Below is a small trained network, with its code and all its weights. Each question gives an input and a class and asks what happens when units are switched off, that is, made to give their printed mean instead of their output.

import numpy as np


def w(rows, s, z=0):
    codes = np.array(rows[::2]) - 128.0
    scale = np.full(codes.shape[1], s)
    scale[-1] = z or s
    return codes * scale


def f(y):
    return np.maximum(y, 0)


def log_softmax(a):
    a = a - a.max(-1, keepdims=True)
    return a - np.log(np.exp(a).sum(-1, keepdims=True))


def net(x, mask):
    res = np.array(x, float).reshape(1, 5) / 4 @ E
    y = f(res @ A[0][:, :-1].T + A[0][:, -1])
    res = res + np.where(mask, y, B[0][:, -1]) @ B[0][:, :-1]
    return log_softmax(res[-1] @ U[:, :-1].T + U[:, -1])


A, B = {}, {}
E = w([
[118,224,90,9],'x0',
[46,253,173,165],'x1',
[183,186,227,109],'x2',
[63,136,69,56],'x3',
[73,90,240,44],'x4',
],0.0049)
A[0] = w([
[138,127,100,150,9],'N0',
[98,155,108,145,140],'N1',
[125,132,128,129,69],'N2',
[115,142,149,108,143],'N3',
[100,108,153,153,107],'N4',
[149,213,195,127,170],'N5',
[90,117,153,150,110],'N6',
[81,180,90,160,122],'N7',
[139,132,129,138,85],'N8',
[153,130,104,182,158],'N9',
[154,76,255,222,168],'N10',
[164,129,99,194,165],'N11',
[141,210,201,116,129],'N12',
[118,171,163,102,89],'N13',
[125,155,116,172,59],'N14',
[169,139,114,156,85],'N15',
[124,114,133,104,123],'N16',
[126,116,70,111,130],'N17',
[128,106,128,99,141],'N18',
[169,139,95,203,147],'N19',
[57,107,176,170,105],'N20',
[138,74,89,111,6],'N21',
[146,151,159,104,57],'N22',
[93,93,179,164,181],'N23',
[44,199,79,173,190],'N24',
[135,128,109,142,46],'N25',
[92,154,122,173,77],'N26',
[125,97,131,84,117],'N27',
[114,133,170,84,251],'N28',
[128,68,150,17,87],'N29',
[146,116,131,135,136],'N30',
[122,120,137,135,130],'N31',
[132,122,73,90,80],'N32',
[131,179,166,137,206],'N33',
[168,137,125,159,94],'N34',
[141,202,194,119,135],'N35',
[91,168,148,134,69],'N36',
[136,138,136,133,71],'N37',
[165,148,135,167,48],'N38',
[160,95,168,104,79],'N39',
],0.015,0.0024)
B[0] = w([
[137,108,103,136,142],'N0',
[128,170,148,116,161],'N1',
[128,135,127,130,128],'N2',
[108,130,105,141,154],'N3',
[101,122,105,103,155],'N4',
[123,117,37,179,204],'N5',
[97,127,106,102,154],'N6',
[115,205,150,98,183],'N7',
[131,123,141,128,133],'N8',
[79,101,145,180,175],'N9',
[120,37,182,3,254],'N10',
[77,90,160,194,187],'N11',
[110,111,32,170,202],'N12',
[99,140,81,131,168],'N13',
[86,154,128,145,150],'N14',
[133,99,160,150,154],'N15',
[132,139,122,147,142],'N16',
[139,113,180,152,167],'N17',
[137,155,122,140,148],'N18',
[73,75,152,195,190],'N19',
[56,126,91,77,178],'N20',
[145,143,129,197,161],'N21',
[119,109,93,133,148],'N22',
[97,113,95,77,185],'N23',
[130,252,178,95,219],'N24',
[135,116,116,135,137],'N25',
[100,175,118,119,157],'N26',
[140,167,119,151,154],'N27',
[140,113,76,155,186],'N28',
[141,235,95,182,188],'N29',
[156,125,130,121,146],'N30',
[125,125,124,120,138],'N31',
[148,104,193,139,162],'N32',
[146,130,86,168,181],'N33',
[136,108,169,147,154],'N34',
[128,102,46,158,195],'N35',
[126,174,107,140,164],'N36',
[134,130,136,137,132],'N37',
[128,111,186,135,152],'N38',
[154,134,141,65,161],'N39',
],0.045,0.0096)
U = w([
[107,198,165,216,219],'0',
[118,4,138,200,45],'1',
[216,130,158,81,164],'2',
[50,67,190,67,132],'3',
[122,154,29,129,146],'4',
[151,164,222,86,3],'5',
],0.0043)

Each question gives the input, the list of numbers given to net, and the class t.
The units are the neurons (one row each of A and B). Each row of codes is followed by its name. A weight is (code - 128) times the scale printed after its matrix; where a second scale follows, it is the last column's (A, B and U).
mask holds one flag per neuron, in row order. A switched-off neuron (its flag False) gives its mean, the last column of its row in B, instead of its output. The means were averaged over made-up inputs and are rounded, as every weight is.
A unit's drop is (log p(t) with every unit on - log p(t) with that unit switched off) / (log p(t) with every unit on - log p(t) with every unit switched off).
The circuit of an input: a set's keep is (log p(t) with only the set's units on - log p(t) with every unit switched off) / (log p(t) with every unit on - log p(t) with every unit switched off). Starting from the 12 units with the biggest drops (on a tie, the unit counted first), units are removed one at a time, each time the one whose removal leaves the highest keep (on an exact tie, the one counted first), for as long as the keep stays at least 0.8.
circuit, biggest first: the units of the circuit, biggest drop first
unit that matters most: the unit with the biggest drop
k most important neurons: the k neurons with the biggest drops, biggest first
drop when u is switched off: that unit's drop, to one decimal
input [2,-2,6,6,-6], class 0: circuit, biggest first => (N10; N23)
input [-8,-2,-5,6,0], class 3: unit that matters most => N5
input [-5,-3,-8,0,5], class 3: 2 most important neurons => (N5; N12)
input [0,-8,6,-7,7], class 2: 2 most important neurons => (N10; N29)
input [2,-1,1,-4,-1], class 1: circuit, biggest first => (N24; N29)
input [-2,6,2,-4,-7], class 0: 4 most important neurons => (N24; N7; N26; N14)
input [-8,0,-7,5,-5], class 0: 2 most important neurons => (N10; N24)
input [-6,-1,-5,-7,-6], class 1: 3 most important neurons => (N19; N11; N24)
input [4,-6,-6,-5,-2], class 1: 2 most important neurons => (N24; N7)
input [-2,1,-8,-1,3], class 3: 2 most important neurons => (N29; N5)
input [0,-7,2,3,-5], class 1: 2 most important neurons => (N24; N7)
input [2,8,-5,6,4], class 0: 4 most important neurons => (N24; N10; N7; N23)
input [-6,-3,2,3,-3], class 3: 3 most important neurons => (N5; N12; N35)
input [-4,-4,4,-4,6], class 3: circuit, biggest first => (N10)
input [-3,7,6,-1,7], class 4: drop when N17 is switched off => 0.0
input [5,0,-8,5,0], class 0: drop when N10 is switched off => 1.2
input [-6,5,3,4,-4], class 3: drop when N29 is switched off => 0.5
